Here is a tiny trained network, its code and every weight. The questions are about switching its units off for an input and a class, where a switched-off unit gives its printed mean instead of its output.

import numpy as np


def w(rows, s, z=0):
    codes = np.array(rows[::2]) - 128.0
    scale = np.full(codes.shape[1], s)
    scale[-1] = z or s
    return codes * scale


def norm(h):
    return h / np.sqrt((h * h).mean(-1, keepdims=True) + 1e-5)


def f(y):
    return y / 2 * (1 + np.tanh(0.7978845608 * (y + 0.044715 * y**3)))


def log_softmax(a):
    a = a - a.max(-1, keepdims=True)
    return a - np.log(np.exp(a).sum(-1, keepdims=True))


def net(x, mask):
    res = np.array(x, float).reshape(1, 3) / 4 @ E
    u = 0
    for l in range(2):
        y = f(norm(res) @ A[l][:, :-1].T + A[l][:, -1])
        res = res + np.where(mask[u : u + 12], y, B[l][:, -1]) @ B[l][:, :-1]
        u += 12
    return log_softmax(norm(res)[-1] @ U[:, :-1].T + U[:, -1])


A, B = {}, {}
E = w([
[127,13,82,197,194,103,236],'x0',
[122,65,125,40,210,41,52],'x1',
[128,135,215,68,52,1,224],'x2',
],0.0089)
A[0] = w([
[113,122,142,111,84,91,163,112],'0.n1',
[187,179,220,140,149,129,64,118],'0.n2',
[156,92,103,102,90,112,133,2],'0.n3',
[131,103,147,134,146,88,86,97],'0.n4',
[2,124,122,82,65,72,145,66],'0.n5',
[186,112,137,93,129,160,142,32],'0.n6',
[111,149,138,158,73,162,142,102],'0.n7',
[156,220,100,105,136,110,123,87],'0.n8',
[68,126,49,147,131,173,90,176],'0.n9',
[129,86,188,71,166,133,88,54],'0.n10',
[182,53,106,148,160,129,182,93],'0.n11',
[85,141,90,124,182,119,184,65],'0.n12',
],0.009,0.0077)
B[0] = w([
[227,105,152,94,153,173,104,179],'0.n1',
[91,44,93,166,81,112,143,187],'0.n2',
[63,250,140,187,132,129,81,100],'0.n3',
[139,235,18,120,129,139,203,134],'0.n4',
[184,114,179,138,163,162,127,163],'0.n5',
[41,231,171,149,154,154,53,95],'0.n6',
[131,144,1,41,171,71,146,173],'0.n7',
[49,46,147,191,109,116,139,141],'0.n8',
[197,96,234,77,117,120,161,253],'0.n9',
[147,155,20,65,101,135,173,138],'0.n10',
[53,31,117,143,20,118,94,200],'0.n11',
[65,117,151,145,96,138,116,126],'0.n12',
],0.0079,0.0051)
A[1] = w([
[120,222,91,212,95,178,187,70],'1.n1',
[72,191,143,123,52,142,4,55],'1.n2',
[205,95,107,90,129,115,117,210],'1.n3',
[120,179,170,63,75,109,77,127],'1.n4',
[152,139,91,157,190,179,94,84],'1.n5',
[87,88,189,82,36,160,82,153],'1.n6',
[152,128,150,161,102,173,182,119],'1.n7',
[37,134,73,108,104,118,168,144],'1.n8',
[118,122,111,144,165,217,81,116],'1.n9',
[139,104,115,159,171,195,61,67],'1.n10',
[81,124,101,76,229,65,69,2],'1.n11',
[120,176,199,141,127,49,180,57],'1.n12',
],0.012,0.0078)
B[1] = w([
[63,164,63,7,146,53,44,171],'1.n1',
[65,8,109,225,142,132,190,178],'1.n2',
[111,201,122,165,125,174,113,254],'1.n3',
[125,1,99,165,148,114,178,195],'1.n4',
[176,170,155,104,154,146,190,146],'1.n5',
[133,203,129,142,161,133,132,230],'1.n6',
[111,139,101,88,160,79,68,182],'1.n7',
[131,148,155,153,155,182,88,153],'1.n8',
[174,100,201,96,93,88,152,169],'1.n9',
[194,148,221,102,94,86,167,163],'1.n10',
[67,184,61,17,23,72,95,150],'1.n11',
[182,100,192,77,144,205,39,158],'1.n12',
],0.011,0.01)
U = w([
[252,135,253,74,117,136,152,133],'0',
[58,21,104,203,111,124,160,176],'1',
[92,180,31,14,104,94,90,170],'2',
[122,251,117,198,164,198,102,147],'3',
[133,149,134,150,138,114,72,2],'4',
],0.021,0.0078)

Each question gives the input, the list of numbers given to net, and the class t.
The units are the neurons (one row each of A and B). Each row of codes is followed by its name. A weight is (code - 128) times the scale printed after its matrix; where a second scale follows, it is the last column's (A, B and U).
mask holds one flag per neuron, layer by layer. A switched-off neuron (its flag False) gives its mean, the last column of its row in B, instead of its output. The means were averaged over made-up inputs and are rounded, as every weight is.
A unit's drop is (log p(t) with every unit on - log p(t) with that unit switched off) / (log p(t) with every unit on - log p(t) with every unit switched off).
The circuit of an input: a set's keep is (log p(t) with only the set's units on - log p(t) with every unit switched off) / (log p(t) with every unit on - log p(t) with every unit switched off). Starting from the 12 units with the biggest drops (on a tie, the unit counted first), units are removed one at a time, each time the one whose removal leaves the highest keep (on an exact tie, the one counted first), for as long as the keep stays at least 0.8.
circuit, biggest first: the units of the circuit, biggest drop first
most important unit: the unit with the biggest drop
k most important neurons: the k neurons with the biggest drops, biggest first
top k neurons in layer l: the k neurons of layer l with the biggest drops, biggest first
drop of u: that unit's drop, to one decimal
input [-4,-4,2], class 1: most important unit	1.n4
input [4,5,1], class 2: 2 most important neurons	1.n4, 1.n2
input [1,1,3], class 3: circuit, biggest first	1.n3, 0.n9, 0.n1
input [-6,6,5], class 1: 4 most important neurons	1.n4, 0.n9, 0.n7, 1.n1
input [-5,5,4], class 1: 3 most important neurons	1.n4, 0.n9, 0.n7
input [-4,4,0], class 1: 3 most important neurons	0.n7, 1.n4, 1.n2
input [4,-4,-4], class 0: 3 most important neurons	1.n2, 0.n2, 1.n4
input [0,-1,0], class 3: 2 most important neurons	1.n3, 1.n1
input [-6,7,-7], class 0: 4 most important neurons	1.n10, 1.n9, 0.n7, 1.n1
input [6,7,-3], class 2: top 3 neurons in layer 1	1.n11, 1.n2, 1.n4
input [-5,6,-6], class 0: 4 most important neurons	1.n10, 0.n7, 1.n9, 1.n1
input [-3,3,2], class 3: 2 most important neurons	1.n3, 0.n2
input [-5,2,4], class 1: 2 most important neurons	1.n4, 0.n9
input [-4,-6,4], class 2: most important neuron	0.n9
input [-6,-7,2], class 2: 2 most important neurons	1.n1, 0.n11
input [-6,6,2], class 1: top 2 neurons in layer 1	1.n4, 1.n2
input [7,-5,-7], class 0: drop of 1.n10	0.2
input [-5,-7,3], class 2: drop of 1.n1	1.6
input [3,-8,-3], class 2: drop of 0.n7	0.0
input [-7,-2,-5], class 1: most important unit	1.n2
